Below is a small trained network, with its code and all its weights. Each question gives an input and a class and asks what happens when units are switched off, that is, made to give their printed mean instead of their output.

import numpy as np


def w(rows, s, z=0):
    codes = np.array(rows[::2]) - 128.0
    scale = np.full(codes.shape[1], s)
    scale[-1] = z or s
    return codes * scale


def f(y):
    return y / 2 * (1 + np.tanh(0.7978845608 * (y + 0.044715 * y**3)))


def log_softmax(a):
    a = a - a.max(-1, keepdims=True)
    return a - np.log(np.exp(a).sum(-1, keepdims=True))


def net(x, mask):
    res = np.array(x, float).reshape(1, 5) / 4 @ E
    y = f(res @ A[0][:, :-1].T + A[0][:, -1])
    res = res + np.where(mask, y, B[0][:, -1]) @ B[0][:, :-1]
    return log_softmax(res[-1] @ U[:, :-1].T + U[:, -1])


A, B = {}, {}
E = w([
[148,109,159,111,163,130,133,189,147,97,250,116],'x0',
[96,208,155,134,124,106,129,180,74,170,149,177],'x1',
[148,83,149,101,115,139,31,168,162,161,107,204],'x2',
[128,128,128,129,128,127,129,130,128,128,126,126],'x3',
[127,128,128,128,128,128,127,129,128,128,127,127],'x4',
],0.011)
A[0] = w([
[139,110,119,131,130,120,148,94,137,117,131,83,175],'neuron 0',
[120,209,143,127,107,120,148,119,102,156,65,179,182],'neuron 1',
[136,141,132,128,130,132,120,126,111,135,114,131,139],'neuron 2',
[131,142,139,127,117,121,92,197,114,165,124,216,61],'neuron 3',
[129,174,146,124,139,127,155,216,116,129,201,106,98],'neuron 4',
[119,147,132,137,125,110,124,121,119,153,106,136,110],'neuron 5',
[119,182,120,132,114,132,159,81,102,129,82,102,203],'neuron 6',
[132,119,129,134,136,129,137,97,122,125,97,78,245],'neuron 7',
[129,112,134,120,122,138,87,129,134,156,57,162,112],'neuron 8',
[142,77,148,126,127,128,92,216,151,132,180,166,57],'neuron 9',
[110,217,128,136,135,128,151,119,100,132,162,86,138],'neuron 10',
[127,7,130,125,128,130,102,133,174,125,103,145,123],'neuron 11',
[146,31,142,122,129,132,140,124,169,98,201,78,122],'neuron 12',
[128,92,115,136,125,135,144,65,133,85,146,39,222],'neuron 13',
[128,84,115,128,120,131,90,86,142,135,60,132,195],'neuron 14',
[135,72,115,135,118,126,143,74,149,126,24,86,254],'neuron 15',
],0.014,0.0036)
B[0] = w([
[96,114,135,132,157,127,141,135,174,128,130,116,180],'neuron 0',
[120,158,68,165,169,142,98,149,88,193,72,119,222],'neuron 1',
[119,137,103,143,121,127,123,131,125,141,143,148,137],'neuron 2',
[46,129,148,119,159,135,87,141,213,170,131,163,218],'neuron 3',
[92,102,197,150,67,99,235,116,101,77,160,111,218],'neuron 4',
[131,130,113,137,145,135,115,153,108,140,118,127,151],'neuron 5',
[128,166,90,118,162,139,79,71,75,169,162,67,214],'neuron 6',
[113,147,131,121,148,119,162,82,160,154,141,105,187],'neuron 7',
[138,103,140,146,106,110,148,192,133,142,84,202,191],'neuron 8',
[127,153,136,83,153,150,40,60,138,104,191,80,226],'neuron 9',
[147,120,129,164,83,120,166,124,36,116,129,107,200],'neuron 10',
[250,129,118,108,94,125,93,95,91,104,117,118,211],'neuron 11',
[164,128,34,119,187,135,127,187,132,71,82,108,235],'neuron 12',
[53,124,127,110,190,134,168,172,212,108,116,137,233],'neuron 13',
[165,117,177,123,68,133,114,128,144,134,136,208,205],'neuron 14',
[103,121,204,111,101,120,150,49,156,158,198,124,246],'neuron 15',
],0.02,0.014)
U = w([
[38,164,210,79,172,144,107,42,206,161,214,103,249],'0',
[100,103,51,127,213,118,199,204,173,80,85,93,147],'1',
[143,204,27,188,150,131,129,102,3,179,86,77,170],'2',
[133,102,208,170,5,59,203,136,41,82,155,115,3],'3',
[230,71,208,113,11,83,145,91,145,144,114,200,85],'4',
[250,125,61,75,148,177,38,123,118,71,127,104,48],'5',
[92,145,100,156,157,153,55,226,163,191,26,217,149],'6',
],0.0053,0.0013)

Each question gives the input, the list of numbers given to net, and the class t.
The units are the neurons (one row each of A and B). Each row of codes is followed by its name. A weight is (code - 128) times the scale printed after its matrix; where a second scale follows, it is the last column's (A, B and U).
mask holds one flag per neuron, in row order. A switched-off neuron (its flag False) gives its mean, the last column of its row in B, instead of its output. The means were averaged over made-up inputs and are rounded, as every weight is.
A unit's drop is (log p(t) with every unit on - log p(t) with that unit switched off) / (log p(t) with every unit on - log p(t) with every unit switched off).
The circuit of an input: a set's keep is (log p(t) with only the set's units on - log p(t) with every unit switched off) / (log p(t) with every unit on - log p(t) with every unit switched off). Starting from the 12 units with the biggest drops (on a tie, the unit counted first), units are removed one at a time, each time the one whose removal leaves the highest keep (on an exact tie, the one counted first), for as long as the keep stays at least 0.8.
units of the circuit, in order: the units of the circuit, biggest drop first
top k neurons: the k neurons with the biggest drops, biggest first
drop when u is switched off: that unit's drop, to one decimal
input [6,5,0,3,1], class 3: units of the circuit, in order	neuron 4
input [6,0,7,-4,1], class 5: top 2 neurons	neuron 11; neuron 15
input [5,0,6,0,-6], class 5: top 2 neurons	neuron 15; neuron 11
input [1,-7,-3,7,-8], class 1: top 3 neurons	neuron 12; neuron 9; neuron 13
input [1,6,-2,-7,-7], class 3: top 2 neurons	neuron 4; neuron 12
input [0,6,-3,-1,3], class 2: top 2 neurons	neuron 1; neuron 15
input [-5,1,-8,-5,6], class 2: top 2 neurons	neuron 10; neuron 1
input [1,7,-7,4,-7], class 3: top 3 neurons	neuron 4; neuron 12; neuron 10
input [0,3,-8,-4,-5], class 2: top 2 neurons	neuron 6; neuron 15
input [-8,1,3,1,3], class 6: top 3 neurons	neuron 1; neuron 8; neuron 4
input [2,0,6,-1,1], class 5: top 2 neurons	neuron 15; neuron 11
input [6,-1,-6,-4,-6], class 1: drop when neuron 12 is switched off	0.1
input [-1,8,2,-1,1], class 6: drop when neuron 3 is switched off	0.5
input [7,-2,-1,6,6], class 1: units of the circuit, in order	neuron 12
input [7,8,-1,5,2], class 3: drop when neuron 4 is switched off	1.0
